Here is a tiny trained network, its code and every weight. The questions are about switching its units off for an input and a class, where a switched-off unit gives its printed mean instead of its output.

import numpy as np


def w(rows, s, z=0):
    codes = np.array(rows[::2]) - 128.0
    scale = np.full(codes.shape[1], s)
    scale[-1] = z or s
    return codes * scale


def f(y):
    return y / 2 * (1 + np.tanh(0.7978845608 * (y + 0.044715 * y**3)))


def log_softmax(a):
    a = a - a.max(-1, keepdims=True)
    return a - np.log(np.exp(a).sum(-1, keepdims=True))


def net(x, mask):
    res = np.array(x, float).reshape(1, 7) / 4 @ E
    y = f(res @ A[0][:, :-1].T + A[0][:, -1])
    res = res + np.where(mask, y, B[0][:, -1]) @ B[0][:, :-1]
    return log_softmax(res[-1] @ U[:, :-1].T + U[:, -1])


A, B = {}, {}
E = w([
[112,209,72,133],'x0',
[104,211,173,33],'x1',
[120,147,192,255],'x2',
[161,104,234,140],'x3',
[209,114,27,89],'x4',
[123,193,105,135],'x5',
[24,60,110,102],'x6',
],0.008)
A[0] = w([
[227,114,90,134,118],'neuron 0',
[92,65,42,36,133],'neuron 1',
[144,102,111,185,146],'neuron 2',
[120,125,181,15,132],'neuron 3',
[243,167,142,129,192],'neuron 4',
[14,193,13,168,139],'neuron 5',
[159,167,90,111,116],'neuron 6',
[118,95,230,174,198],'neuron 7',
[86,236,133,64,151],'neuron 8',
[161,171,152,167,254],'neuron 9',
[39,173,141,191,227],'neuron 10',
[70,132,78,120,135],'neuron 11',
[117,193,199,99,222],'neuron 12',
[140,170,93,95,143],'neuron 13',
[38,229,26,97,128],'neuron 14',
[11,93,84,155,156],'neuron 15',
[161,3,140,117,217],'neuron 16',
[112,34,98,98,159],'neuron 17',
[137,176,53,179,194],'neuron 18',
[135,179,114,221,130],'neuron 19',
[177,226,156,217,237],'neuron 20',
[105,185,254,179,204],'neuron 21',
[60,216,49,157,144],'neuron 22',
[173,51,180,228,156],'neuron 23',
[249,103,143,134,193],'neuron 24',
],0.0099,0.0049)
B[0] = w([
[137,86,84,131,184],'neuron 0',
[91,109,166,173,245],'neuron 1',
[124,91,51,131,167],'neuron 2',
[20,156,141,93,196],'neuron 3',
[113,137,24,75,211],'neuron 4',
[176,38,192,117,247],'neuron 5',
[125,110,136,105,168],'neuron 6',
[104,135,120,170,223],'neuron 7',
[150,200,150,75,218],'neuron 8',
[166,167,63,132,206],'neuron 9',
[201,171,152,196,225],'neuron 10',
[170,85,214,111,175],'neuron 11',
[151,186,95,158,203],'neuron 12',
[160,120,118,48,178],'neuron 13',
[174,145,156,82,254],'neuron 14',
[126,92,179,151,211],'neuron 15',
[17,25,91,151,221],'neuron 16',
[86,49,135,90,198],'neuron 17',
[201,53,128,74,218],'neuron 18',
[173,139,128,88,198],'neuron 19',
[189,115,82,97,254],'neuron 20',
[150,195,96,170,245],'neuron 21',
[187,126,179,98,224],'neuron 22',
[116,112,87,141,230],'neuron 23',
[135,116,2,117,203],'neuron 24',
],0.0079,0.0091)
U = w([
[227,61,217,85,168],'0',
[133,167,156,232,78],'1',
[122,101,45,98,205],'2',
[1,82,184,160,181],'3',
[75,99,99,208,2],'4',
[76,234,116,17,51],'5',
[160,158,108,154,155],'6',
[142,90,179,124,73],'7',
],0.0098,0.0044)

Each question gives the input, the list of numbers given to net, and the class t.
The units are the neurons (one row each of A and B). Each row of codes is followed by its name. A weight is (code - 128) times the scale printed after its matrix; where a second scale follows, it is the last column's (A, B and U).
mask holds one flag per neuron, in row order. A switched-off neuron (its flag False) gives its mean, the last column of its row in B, instead of its output. The means were averaged over made-up inputs and are rounded, as every weight is.
A unit's drop is (log p(t) with every unit on - log p(t) with that unit switched off) / (log p(t) with every unit on - log p(t) with every unit switched off).
The circuit of an input: a set's keep is (log p(t) with only the set's units on - log p(t) with every unit switched off) / (log p(t) with every unit on - log p(t) with every unit switched off). Starting from the 12 units with the biggest drops (on a tie, the unit counted first), units are removed one at a time, each time the one whose removal leaves the highest keep (on an exact tie, the one counted first), for as long as the keep stays at least 0.8.
circuit, biggest first: the units of the circuit, biggest drop first
unit that matters most: the unit with the biggest drop
top k neurons: the k neurons with the biggest drops, biggest first
drop of u: that unit's drop, to one decimal
input [0,0,7,3,-3,-5,-4], class 1: circuit, biggest first	[neuron 21]
input [-6,6,2,4,-7,5,-6], class 5: circuit, biggest first	[neuron 3; neuron 5]
input [4,5,5,2,0,8,3], class 0: circuit, biggest first	[neuron 5; neuron 22]
input [-7,8,6,7,2,5,-8], class 5: circuit, biggest first	[neuron 4; neuron 5]
input [7,-7,-1,-1,6,-7,5], class 0: circuit, biggest first	[neuron 5; neuron 4]
input [8,7,7,3,3,-2,-2], class 5: circuit, biggest first	[neuron 8; neuron 5]
input [-8,-3,7,-3,-8,0,5], class 1: top 2 neurons	[neuron 10; neuron 21]
input [6,-7,6,5,-1,-5,-1], class 4: top 2 neurons	[neuron 7; neuron 14]
input [-3,0,2,4,-6,-2,4], class 3: top 2 neurons	[neuron 16; neuron 20]
input [3,-4,8,-1,-3,6,-7], class 6: top 3 neurons	[neuron 10; neuron 21; neuron 16]
input [7,4,-8,2,5,-2,3], class 5: top 2 neurons	[neuron 3; neuron 8]
input [0,3,-1,-7,-2,8,2], class 0: drop of neuron 11	0.0
input [4,2,3,-1,-4,1,5], class 0: drop of neuron 22	0.1
input [-8,8,0,0,1,-8,-8], class 5: unit that matters most	neuron 3
input [0,-3,-1,1,-6,6,3], class 1: drop of neuron 10	0.1
input [0,4,8,3,3,1,-5], class 2: drop of neuron 20	0.2
input [-4,1,8,-6,-5,1,-6], class 6: top 2 neurons	[neuron 20; neuron 19]
